Below is a small trained network, with its code and all its weights. Each question gives an input and a class and asks what happens when units are switched off, that is, made to give their printed mean instead of their output.

import numpy as np


def w(rows, s, z=0):
    codes = np.array(rows[::2]) - 128.0
    scale = np.full(codes.shape[1], s)
    scale[-1] = z or s
    return codes * scale


def norm(h):
    return h / np.sqrt((h * h).mean(-1, keepdims=True) + 1e-5)


def f(y):
    return np.maximum(y, 0)


def log_softmax(a):
    a = a - a.max(-1, keepdims=True)
    return a - np.log(np.exp(a).sum(-1, keepdims=True))


def net(x, mask):
    res = np.array(x, float).reshape(1, 4) / 4 @ E
    u = 0
    for l in range(2):
        y = f(norm(res) @ A[l][:, :-1].T + A[l][:, -1])
        res = res + np.where(mask[u : u + 12], y, B[l][:, -1]) @ B[l][:, :-1]
        u += 12
    return log_softmax(norm(res)[-1] @ U[:, :-1].T + U[:, -1])


A, B = {}, {}
E = w([
[84,204,143,167,175,117,177,93,18,41,207,46],'x0',
[174,123,209,58,102,11,165,227,23,146,146,160],'x1',
[201,150,126,164,255,154,157,116,64,247,102,136],'x2',
[29,133,22,163,131,132,177,245,100,158,194,153],'x3',
],0.006)
A[0] = w([
[66,41,87,128,104,154,140,202,139,183,101,218,129],'L0N0',
[174,130,204,72,122,124,108,87,142,114,122,142,10],'L0N1',
[102,172,70,181,74,166,141,107,175,126,145,102,35],'L0N2',
[164,152,56,203,244,124,213,181,61,209,133,142,120],'L0N3',
[21,54,66,114,66,40,152,179,152,10,156,99,67],'L0N4',
[100,81,199,128,57,33,170,179,53,130,179,142,65],'L0N5',
[135,120,168,64,57,157,183,131,169,50,164,103,64],'L0N6',
[122,128,193,76,135,76,142,223,92,173,169,137,32],'L0N7',
[36,145,58,211,151,208,169,69,187,140,147,105,52],'L0N8',
[154,130,209,138,121,112,128,51,109,81,90,66,3],'L0N9',
[58,148,2,180,123,127,208,238,73,123,181,140,71],'L0N10',
[64,231,143,169,156,142,241,123,60,37,223,58,41],'L0N11',
],0.0074,0.0053)
B[0] = w([
[147,38,154,191,158,53,83,157,117,76,80,18,213],'L0N0',
[31,30,11,124,123,126,153,67,108,79,202,47,168],'L0N1',
[187,216,117,153,56,160,203,104,130,140,76,127,175],'L0N2',
[122,210,210,25,119,128,27,75,173,196,156,169,250],'L0N3',
[126,212,218,50,219,100,50,118,217,198,183,187,235],'L0N4',
[157,198,103,161,46,203,236,121,139,111,46,169,209],'L0N5',
[157,228,144,55,203,101,59,205,165,199,157,139,179],'L0N6',
[156,202,130,154,50,198,199,110,92,27,90,195,187],'L0N7',
[94,179,178,113,98,208,255,145,133,87,51,150,237],'L0N8',
[133,60,29,80,150,116,231,60,161,184,184,96,179],'L0N9',
[182,54,53,52,170,96,194,19,112,87,219,41,238],'L0N10',
[129,38,179,206,78,136,50,244,124,127,77,43,255],'L0N11',
],0.0075,0.0084)
A[1] = w([
[133,164,134,149,168,162,91,109,67,190,147,165,82],'L1N0',
[115,155,148,90,135,124,92,90,127,158,180,114,152],'L1N1',
[69,68,97,154,114,79,122,146,131,125,100,164,73],'L1N2',
[155,129,114,85,101,48,154,200,57,161,146,143,152],'L1N3',
[142,79,92,132,140,89,168,118,121,119,161,84,126],'L1N4',
[142,125,143,149,88,121,181,137,78,104,133,208,81],'L1N5',
[143,73,80,169,118,104,86,159,142,135,70,170,67],'L1N6',
[163,101,147,172,125,123,65,190,92,116,80,61,130],'L1N7',
[55,87,43,212,224,26,170,154,19,176,184,253,10],'L1N8',
[153,76,76,109,157,134,187,131,123,102,153,64,145],'L1N9',
[97,167,104,157,100,179,176,129,136,111,68,155,84],'L1N10',
[84,170,77,175,113,149,157,105,132,115,102,161,79],'L1N11',
],0.014,0.011)
B[1] = w([
[138,173,136,92,150,120,93,189,215,100,161,110,162],'L1N0',
[134,131,112,116,138,77,105,144,105,122,132,179,255],'L1N1',
[67,88,174,163,92,127,148,185,78,114,151,104,134],'L1N2',
[87,130,117,168,160,221,110,57,164,136,143,59,196],'L1N3',
[134,72,100,118,121,87,102,107,120,170,111,180,197],'L1N4',
[154,193,122,140,106,184,173,131,119,71,66,164,166],'L1N5',
[74,112,158,182,115,99,140,164,91,127,189,63,150],'L1N6',
[47,104,129,182,97,92,131,202,96,111,109,139,208],'L1N7',
[254,39,210,59,166,220,51,75,182,244,71,62,128],'L1N8',
[136,65,111,133,103,104,136,85,124,159,84,151,248],'L1N9',
[157,174,165,134,112,146,165,149,81,81,125,144,207],'L1N10',
[197,156,101,129,96,165,161,133,75,144,127,150,154],'L1N11',
],0.015,0.0091)
U = w([
[196,178,169,156,102,201,196,93,140,87,52,95,126],'0',
[153,28,56,77,138,85,121,32,168,195,147,89,99],'1',
[122,192,181,87,167,102,43,182,207,154,166,120,150],'2',
[49,47,168,218,105,106,80,169,94,105,84,32,111],'3',
[174,135,168,98,85,54,132,163,97,137,72,180,198],'4',
[44,176,12,222,208,128,181,128,79,166,237,180,2],'5',
[37,166,69,215,217,130,216,124,69,207,251,190,2],'6',
[42,169,26,192,210,132,176,134,52,156,217,176,2],'7',
],0.015,0.011)

Each question gives the input, the list of numbers given to net, and the class t.
The units are the neurons (one row each of A and B). Each row of codes is followed by its name. A weight is (code - 128) times the scale printed after its matrix; where a second scale follows, it is the last column's (A, B and U).
mask holds one flag per neuron, layer by layer. A switched-off neuron (its flag False) gives its mean, the last column of its row in B, instead of its output. The means were averaged over made-up inputs and are rounded, as every weight is.
A unit's drop is (log p(t) with every unit on - log p(t) with that unit switched off) / (log p(t) with every unit on - log p(t) with every unit switched off).
The circuit of an input: a set's keep is (log p(t) with only the set's units on - log p(t) with every unit switched off) / (log p(t) with every unit on - log p(t) with every unit switched off). Starting from the 12 units with the biggest drops (on a tie, the unit counted first), units are removed one at a time, each time the one whose removal leaves the highest keep (on an exact tie, the one counted first), for as long as the keep stays at least 0.8.
circuit, biggest first: the units of the circuit, biggest drop first
top k neurons: the k neurons with the biggest drops, biggest first
top k neurons in layer l: the k neurons of layer l with the biggest drops, biggest first
input [0,-7,-4,6], class 0: circuit, biggest first	(L0N8)
input [6,-4,-4,6], class 1: top 4 neurons	(L0N10 L0N0 L0N4 L1N9)
input [3,-4,5,-5], class 1: top 3 neurons	(L0N9 L0N5 L0N4)
input [-1,4,-5,2], class 2: top 2 neurons	(L0N4 L0N6)
input [-4,-6,8,7], class 2: top 2 neurons	(L0N3 L0N9)
input [8,0,8,3], class 2: top 2 neurons	(L0N3 L0N0)
input [1,-7,-8,-3], class 2: top 4 neurons	(L0N4 L0N6 L0N5 L0N7)
input [-2,6,-4,-6], class 0: top 2 neurons	(L0N5 L0N10)
input [0,4,-7,-7], class 1: top 3 neurons	(L0N9 L0N1 L0N3)
input [8,7,-5,6], class 3: top 4 neurons in layer 0	(L0N11 L0N8 L0N2 L0N9)
input [-6,-6,-7,6], class 2: top 3 neurons in layer 0	(L0N4 L0N5 L0N11)
input [-4,0,5,3], class 2: top 2 neurons	(L0N3 L0N11)
input [-8,4,8,-2], class 2: top 2 neurons	(L0N11 L0N3)
input [-8,0,-8,5], class 2: circuit, biggest first	(L0N4)
input [7,-6,2,2], class 3: top 4 neurons	(L0N11 L1N7 L0N5 L0N7)
input [8,-7,-8,0], class 2: top 2 neurons	(L0N4 L0N0)
input [6,8,-7,1], class 0: top 2 neurons in layer 0	(L0N5 L0N7)
input [7,4,7,0], class 2: top 2 neurons in layer 0	(L0N3 L0N0)
input [-5,8,7,5], class 0: top 2 neurons in layer 0	(L0N7 L0N4)
input [8,-6,0,-8], class 1: circuit, biggest first	(L0N9)
input [-4,0,-4,-6], class 1: top 2 neurons	(L0N1 L0N11)
input [8,6,5,3], class 3: top 3 neurons in layer 0	(L0N11 L0N8 L0N4)
input [-5,0,0,-4], class 3: top 2 neurons in layer 0	(L0N10 L0N3)
input [7,-6,4,-2], class 3: top 2 neurons in layer 0	(L0N11 L0N5)
input [8,0,7,8], class 1: top 2 neurons in layer 0	(L0N10 L0N4)
input [1,5,-5,0], class 0: top 3 neurons in layer 0	(L0N5 L0N7 L0N3)
